Here is a tiny trained network, its code and every weight. The questions are about switching its units off for an input and a target symbol, where a switched-off unit gives its printed mean instead of its output.

import numpy as np


def w(rows, s, z=0):
    codes = np.array(rows[::2]) - 128.0
    scale = np.full(codes.shape[1], s)
    scale[-1] = z or s
    return codes * scale


def norm(h):
    return h / np.sqrt((h * h).mean(-1, keepdims=True) + 1e-5)


def f(y):
    return np.maximum(y, 0)


def softmax(a):
    e = np.exp(a - a.max(-1, keepdims=True))
    return e / e.sum(-1, keepdims=True)


def log_softmax(a):
    a = a - a.max(-1, keepdims=True)
    return a - np.log(np.exp(a).sum(-1, keepdims=True))


def net(x, mask):
    ids = ['αβγδεζηλμπτφω'.index(c) for c in x.split()]
    T = len(ids)
    res = E[ids] + P[:T]
    u = 0
    for l in range(3):
        r = norm(res)
        for j in range(2):
            rows = slice(4 * j, 4 * j + 4)
            q, k, v = (r @ M[l][rows].T for M in (Q, K, V))
            z = softmax(np.where(np.tri(T) > 0, q @ k.T / 4**0.5, -1e9)) @ v
            o = O[l][rows]
            res = res + np.where(mask[u + j], z, o[:, -1]) @ o[:, :-1]
        u += 2
        y = f(norm(res) @ A[l][:, :-1].T + A[l][:, -1])
        res = res + np.where(mask[u : u + 4], y, B[l][:, -1]) @ B[l][:, :-1]
        u += 4
    return log_softmax(norm(res)[-1] @ U[:, :-1].T + U[:, -1])


Q, K, V, O, A, B = {}, {}, {}, {}, {}, {}
E = w([
[111,212,63,121],'α',
[211,118,58,132],'β',
[107,209,65,117],'γ',
[216,117,57,138],'δ',
[203,118,63,117],'ε',
[170,205,64,108],'ζ',
[92,254,88,147],'η',
[229,153,78,173],'λ',
[221,121,88,83],'μ',
[230,164,141,222],'π',
[43,149,144,6],'τ',
[230,108,164,62],'φ',
[84,207,200,181],'ω',
],0.0098)
P = w([
[114,152,1,103],'0',
[149,235,67,31],'1',
[122,96,37,152],'2',
[140,251,134,3],'3',
[88,59,49,164],'4',
[122,211,185,31],'5',
[24,103,112,162],'6',
[148,219,206,51],'7',
],0.008)
Q[0] = w([
[113,13,167,198],'L0H1',
[131,61,215,133],'L0H1',
[99,32,50,140],'L0H1',
[150,131,114,68],'L0H1',
[157,186,39,75],'L0H2',
[70,128,168,82],'L0H2',
[132,143,171,98],'L0H2',
[7,37,67,128],'L0H2',
],0.011)
K[0] = w([
[114,192,22,103],'L0H1',
[152,198,115,79],'L0H1',
[154,120,30,169],'L0H1',
[63,168,195,164],'L0H1',
[91,81,245,175],'L0H2',
[134,111,141,105],'L0H2',
[138,153,164,57],'L0H2',
[136,113,65,211],'L0H2',
],0.012)
V[0] = w([
[43,102,36,91],'L0H1',
[159,118,44,173],'L0H1',
[88,162,67,249],'L0H1',
[85,171,126,207],'L0H1',
[54,153,195,128],'L0H2',
[141,121,99,190],'L0H2',
[148,193,108,85],'L0H2',
[193,159,76,90],'L0H2',
],0.011)
O[0] = w([
[51,130,38,175,166],'L0H1',
[140,110,102,219,194],'L0H1',
[80,117,167,207,172],'L0H1',
[51,142,255,170,137],'L0H1',
[130,99,161,162,73],'L0H2',
[92,70,143,148,118],'L0H2',
[228,225,137,184,253],'L0H2',
[91,220,121,164,253],'L0H2',
],0.007,0.0076)
A[0] = w([
[122,173,222,157,189],'L0N1',
[98,72,84,219,151],'L0N2',
[64,154,254,92,4],'L0N3',
[134,119,127,110,88],'L0N4',
],0.0091,0.0037)
B[0] = w([
[88,198,140,89,253],'L0N1',
[166,74,148,1,248],'L0N2',
[133,179,210,59,164],'L0N3',
[186,121,129,168,128],'L0N4',
],0.0086,0.005)
Q[1] = w([
[104,216,162,216],'L1H1',
[201,132,88,174],'L1H1',
[80,134,150,97],'L1H1',
[159,69,177,125],'L1H1',
[187,93,81,254],'L1H2',
[215,160,156,71],'L1H2',
[161,170,137,132],'L1H2',
[203,75,158,106],'L1H2',
],0.014)
K[1] = w([
[99,110,135,106],'L1H1',
[81,105,113,109],'L1H1',
[103,84,169,122],'L1H1',
[161,248,155,127],'L1H1',
[56,165,66,161],'L1H2',
[119,157,173,57],'L1H2',
[103,150,172,75],'L1H2',
[110,191,126,127],'L1H2',
],0.015)
V[1] = w([
[146,65,112,221],'L1H1',
[81,128,83,29],'L1H1',
[200,166,163,83],'L1H1',
[164,84,136,56],'L1H1',
[235,129,150,251],'L1H2',
[64,66,113,36],'L1H2',
[52,180,115,62],'L1H2',
[103,171,169,151],'L1H2',
],0.014)
O[1] = w([
[182,106,127,221,115],'L1H1',
[96,122,74,108,145],'L1H1',
[145,230,180,23,97],'L1H1',
[154,152,85,104,22],'L1H1',
[218,167,198,166,153],'L1H2',
[100,89,65,140,1],'L1H2',
[3,67,109,55,207],'L1H2',
[79,170,212,108,173],'L1H2',
],0.011,0.0084)
A[1] = w([
[145,118,170,80,55],'L1N1',
[142,8,163,124,253],'L1N2',
[182,102,155,186,152],'L1N3',
[108,142,134,147,92],'L1N4',
],0.013,0.0052)
B[1] = w([
[109,127,120,135,167],'L1N1',
[80,254,218,107,205],'L1N2',
[88,168,137,115,252],'L1N3',
[195,115,80,153,158],'L1N4',
],0.0082,0.0038)
Q[2] = w([
[118,249,83,55],'L2H1',
[95,182,108,185],'L2H1',
[146,190,97,84],'L2H1',
[42,226,188,87],'L2H1',
[138,132,73,149],'L2H2',
[47,120,131,122],'L2H2',
[96,100,115,149],'L2H2',
[151,169,52,118],'L2H2',
],0.012)
K[2] = w([
[123,109,138,8],'L2H1',
[92,214,85,80],'L2H1',
[101,159,164,9],'L2H1',
[78,112,202,30],'L2H1',
[89,190,97,150],'L2H2',
[152,102,166,146],'L2H2',
[81,100,181,195],'L2H2',
[173,111,126,80],'L2H2',
],0.011)
V[2] = w([
[143,254,144,1],'L2H1',
[112,179,69,148],'L2H1',
[119,187,31,184],'L2H1',
[197,65,91,119],'L2H1',
[141,22,27,125],'L2H2',
[125,47,166,50],'L2H2',
[200,58,71,133],'L2H2',
[128,77,112,250],'L2H2',
],0.0077)
O[2] = w([
[89,209,73,110,254],'L2H1',
[124,86,97,210,153],'L2H1',
[92,92,154,154,140],'L2H1',
[205,154,98,127,50],'L2H1',
[129,117,243,152,31],'L2H2',
[194,205,223,69,66],'L2H2',
[140,82,183,63,55],'L2H2',
[95,2,148,132,94],'L2H2',
],0.008,0.0086)
A[2] = w([
[165,1,116,208,110],'L2N1',
[76,35,212,143,81],'L2N2',
[102,116,69,120,140],'L2N3',
[78,147,93,86,250],'L2N4',
],0.0095,0.0023)
B[2] = w([
[219,2,166,32,171],'L2N1',
[93,156,179,116,142],'L2N2',
[236,146,107,110,178],'L2N3',
[83,212,183,230,253],'L2N4',
],0.009,0.0064)
U = w([
[93,87,150,138,113],'α',
[171,90,98,133,166],'β',
[88,86,141,141,95],'γ',
[173,94,119,120,233],'δ',
[162,93,78,122,165],'ε',
[126,146,84,189,28],'ζ',
[68,146,141,178,76],'η',
[193,148,161,199,73],'λ',
[170,163,45,134,77],'μ',
[188,178,249,132,145],'π',
[49,102,25,33,89],'τ',
[196,160,60,20,254],'φ',
[53,150,246,18,130],'ω',
],0.015,0.0048)

Each question gives the input, a string of symbols that net reads in full, and the target symbol t.
The units are the heads (4 rows each of Q, K, V and O) and the neurons (one row each of A and B). Each row of codes is followed by its name. A weight is (code - 128) times the scale printed after its matrix; where a second scale follows, it is the last column's (O, A, B and U).
mask holds one flag per unit, layer by layer, with each layer's heads first. A switched-off unit (its flag False) gives its mean, the last column of its rows in O or B, instead of its output. The means were averaged over made-up inputs and are rounded, as every weight is.
A unit's drop is (log p(t) with every unit on - log p(t) with that unit switched off) / (log p(t) with every unit on - log p(t) with every unit switched off).
The circuit of an input: a set's keep is (log p(t) with only the set's units on - log p(t) with every unit switched off) / (log p(t) with every unit on - log p(t) with every unit switched off). Starting from the 12 units with the biggest drops (on a tie, the unit counted first), units are removed one at a time, each time the one whose removal leaves the highest keep (on an exact tie, the one counted first), for as long as the keep stays at least 0.8.
units of the circuit, in order: the units of the circuit, biggest drop first
k most important neurons: the k neurons with the biggest drops, biggest first
which heads matter: for each layer, one digit per head in row order, 1 if its drop is at least 0.15 and else 0, layers parted by /
input λ η η α φ γ, target φ: units of the circuit, in order -> [L0H1]
input π α τ, target π: units of the circuit, in order -> [L1H2 L0H1]
input φ φ η, target φ: units of the circuit, in order -> [L0H1 L1H1]
input β μ β η φ ζ π φ, target φ: which heads matter -> 10 / 00 / 00
input τ α η φ β τ ω β, target ω: units of the circuit, in order -> [L0H1 L1H2 L0H2]
input β ζ η τ ε β, target τ: which heads matter -> 10 / 01 / 00
input α α π ζ, target π: units of the circuit, in order -> [L1H2 L0H1]
input α μ ζ ζ ζ β ω ε, target ω: units of the circuit, in order -> [L0H1 L1H1]
input ζ φ δ μ γ λ, target μ: which heads matter -> 11 / 10 / 00
input τ φ π λ τ τ γ ε, target τ: which heads matter -> 00 / 01 / 00
input ω ζ β, target ω: which heads matter -> 01 / 01 / 00
input τ η β, target τ: which heads matter -> 10 / 11 / 00
input τ β β α τ γ, target τ: which heads matter -> 11 / 11 / 00
input ζ δ ω μ, target ω: 2 most important neurons -> [L0N3 L0N1]
input λ ζ ε λ, target λ: units of the circuit, in order -> [L0H1 L1H1 L0N1 L0N3]
input α φ ω τ ζ, target ω: units of the circuit, in order -> [L0H2 L1H1]
input ζ π γ ω τ ω η, target τ: units of the circuit, in order -> [L1H1 L0H1 L0N2]
input π δ ζ τ ζ η, target τ: which heads matter -> 10 / 01 / 00
input ζ μ ε λ γ β λ ε, target λ: 3 most important neurons -> [L0N2 L0N1 L1N3]
input β τ ω φ η, target ω: 2 most important neurons -> [L0N2 L1N2]
input ω τ φ, target ω: which heads matter -> 00 / 11 / 00
input τ π ζ, target τ: which heads matter -> 10 / 11 / 00
input η π λ γ, target π: which heads matter -> 10 / 11 / 00
